Below is a small trained network, with its code and all its weights. Each question gives an input and a class and asks what happens when units are switched off, that is, made to give their printed mean instead of their output.

import numpy as np


def w(rows, s, z=0):
    codes = np.array(rows[::2]) - 128.0
    scale = np.full(codes.shape[1], s)
    scale[-1] = z or s
    return codes * scale


def norm(h):
    return h / np.sqrt((h * h).mean(-1, keepdims=True) + 1e-5)


def f(y):
    return np.maximum(y, 0)


def log_softmax(a):
    a = a - a.max(-1, keepdims=True)
    return a - np.log(np.exp(a).sum(-1, keepdims=True))


def net(x, mask):
    res = np.array(x, float).reshape(1, 5) / 4 @ E
    u = 0
    for l in range(3):
        y = f(norm(res) @ A[l][:, :-1].T + A[l][:, -1])
        res = res + np.where(mask[u : u + 12], y, B[l][:, -1]) @ B[l][:, :-1]
        u += 12
    return log_softmax(norm(res)[-1] @ U[:, :-1].T + U[:, -1])


A, B = {}, {}
E = w([
[123,35,186],'x0',
[125,126,129],'x1',
[2,160,145],'x2',
[111,96,35],'x3',
[130,131,129],'x4',
],0.0052)
A[0] = w([
[118,156,240,32],'L0N1',
[153,30,189,21],'L0N2',
[109,191,249,4],'L0N3',
[10,25,154,184],'L0N4',
[198,209,234,104],'L0N5',
[206,2,151,200],'L0N6',
[105,175,209,89],'L0N7',
[64,81,49,97],'L0N8',
[94,108,51,206],'L0N9',
[145,177,129,38],'L0N10',
[168,85,145,109],'L0N11',
[213,177,216,159],'L0N12',
],0.0076,0.0025)
B[0] = w([
[114,56,96,181],'L0N1',
[103,215,250,186],'L0N2',
[137,34,93,183],'L0N3',
[162,159,254,239],'L0N4',
[123,55,92,206],'L0N5',
[210,193,119,253],'L0N6',
[131,48,103,175],'L0N7',
[158,24,130,185],'L0N8',
[122,47,178,196],'L0N9',
[97,150,126,136],'L0N10',
[134,179,65,167],'L0N11',
[115,97,48,212],'L0N12',
],0.0058,0.0056)
A[1] = w([
[100,15,121,190],'L1N1',
[135,137,78,130],'L1N2',
[130,136,199,11],'L1N3',
[72,131,127,71],'L1N4',
[217,124,186,254],'L1N5',
[118,98,157,79],'L1N6',
[139,174,166,57],'L1N7',
[129,221,119,78],'L1N8',
[44,165,80,121],'L1N9',
[50,143,178,125],'L1N10',
[154,154,51,35],'L1N11',
[112,166,2,132],'L1N12',
],0.0084,0.0025)
B[1] = w([
[181,77,94,236],'L1N1',
[145,162,162,155],'L1N2',
[133,150,187,153],'L1N3',
[74,122,64,138],'L1N4',
[127,176,2,254],'L1N5',
[165,133,116,155],'L1N6',
[119,110,150,136],'L1N7',
[50,135,171,134],'L1N8',
[202,125,200,145],'L1N9',
[116,153,80,164],'L1N10',
[103,149,171,159],'L1N11',
[205,158,187,180],'L1N12',
],0.0057,0.0064)
A[2] = w([
[177,110,127,233],'L2N1',
[56,120,142,48],'L2N2',
[141,219,180,17],'L2N3',
[53,118,123,97],'L2N4',
[171,96,79,238],'L2N5',
[141,173,137,244],'L2N6',
[20,100,195,157],'L2N7',
[122,169,122,84],'L2N8',
[104,92,52,153],'L2N9',
[43,140,119,146],'L2N10',
[4,75,170,121],'L2N11',
[177,123,137,4],'L2N12',
],0.012,0.0028)
B[2] = w([
[34,137,222,235],'L2N1',
[116,148,49,140],'L2N2',
[134,59,191,155],'L2N3',
[133,163,57,140],'L2N4',
[2,72,110,255],'L2N5',
[47,160,173,177],'L2N6',
[171,209,83,177],'L2N7',
[141,81,144,135],'L2N8',
[72,48,205,180],'L2N9',
[145,167,82,139],'L2N10',
[184,139,47,181],'L2N11',
[110,166,115,158],'L2N12',
],0.0053,0.0079)
U = w([
[105,36,83,120],'0',
[180,192,7,61],'1',
[106,132,142,247],'2',
[116,182,220,2],'3',
[102,122,124,173],'4',
],0.011,0.003)

Each question gives the input, the list of numbers given to net, and the class t.
The units are the neurons (one row each of A and B). Each row of codes is followed by its name. A weight is (code - 128) times the scale printed after its matrix; where a second scale follows, it is the last column's (A, B and U).
mask holds one flag per neuron, layer by layer. A switched-off neuron (its flag False) gives its mean, the last column of its row in B, instead of its output. The means were averaged over made-up inputs and are rounded, as every weight is.
A unit's drop is (log p(t) with every unit on - log p(t) with that unit switched off) / (log p(t) with every unit on - log p(t) with every unit switched off).
The circuit of an input: a set's keep is (log p(t) with only the set's units on - log p(t) with every unit switched off) / (log p(t) with every unit on - log p(t) with every unit switched off). Starting from the 12 units with the biggest drops (on a tie, the unit counted first), units are removed one at a time, each time the one whose removal leaves the highest keep (on an exact tie, the one counted first), for as long as the keep stays at least 0.8.
units of the circuit, in order: the units of the circuit, biggest drop first
unit that matters most: the unit with the biggest drop
top k neurons: the k neurons with the biggest drops, biggest first
top k neurons in layer l: the k neurons of layer l with the biggest drops, biggest first
drop when u is switched off: that unit's drop, to one decimal
input [8,5,5,-1,-5], class 3: top neuron	[L0N4]
input [-3,-6,6,4,1], class 1: units of the circuit, in order	[L1N5, L0N12, L2N11, L2N7]
input [2,-1,-6,0,5], class 1: top 2 neurons	[L0N6, L1N5]
input [-6,5,5,-1,-6], class 3: units of the circuit, in order	[L2N5, L1N5]
input [1,7,7,-7,5], class 0: units of the circuit, in order	[L0N3, L0N7, L0N2, L1N1]
input [6,1,1,-2,3], class 3: units of the circuit, in order	[L0N2, L2N5]
input [4,-3,6,-7,-7], class 0: top 2 neurons	[L0N3, L0N7]
input [6,-2,-7,-2,4], class 1: top 4 neurons	[L1N5, L0N6, L0N4, L0N12]
input [-7,-5,-5,-4,-7], class 3: top 4 neurons in layer 1	[L1N12, L1N5, L1N11, L1N1]
input [6,-6,-7,3,-5], class 1: top 3 neurons	[L0N6, L1N5, L0N4]
input [8,-7,-3,7,-6], class 3: top 2 neurons	[L0N2, L2N1]
input [-7,4,0,-8,7], class 0: top 2 neurons in layer 0	[L0N5, L0N3]
input [7,6,-5,3,1], class 3: top 2 neurons	[L0N2, L0N6]
input [-3,2,-4,-5,1], class 0: units of the circuit, in order	[L0N5]
input [0,-5,5,-1,5], class 1: top 3 neurons in layer 2	[L2N7, L2N11, L2N5]
input [-1,-2,8,-8,-5], class 0: top 2 neurons in layer 1	[L1N1, L1N11]
input [3,4,7,5,-2], class 1: top 2 neurons	[L0N4, L2N7]
input [-3,4,6,1,-1], class 1: drop when L1N5 is switched off	0.1
input [-6,-3,1,3,-3], class 3: drop when L1N12 is switched off	0.2
input [2,1,7,4,1], class 1: unit that matters most	L0N4
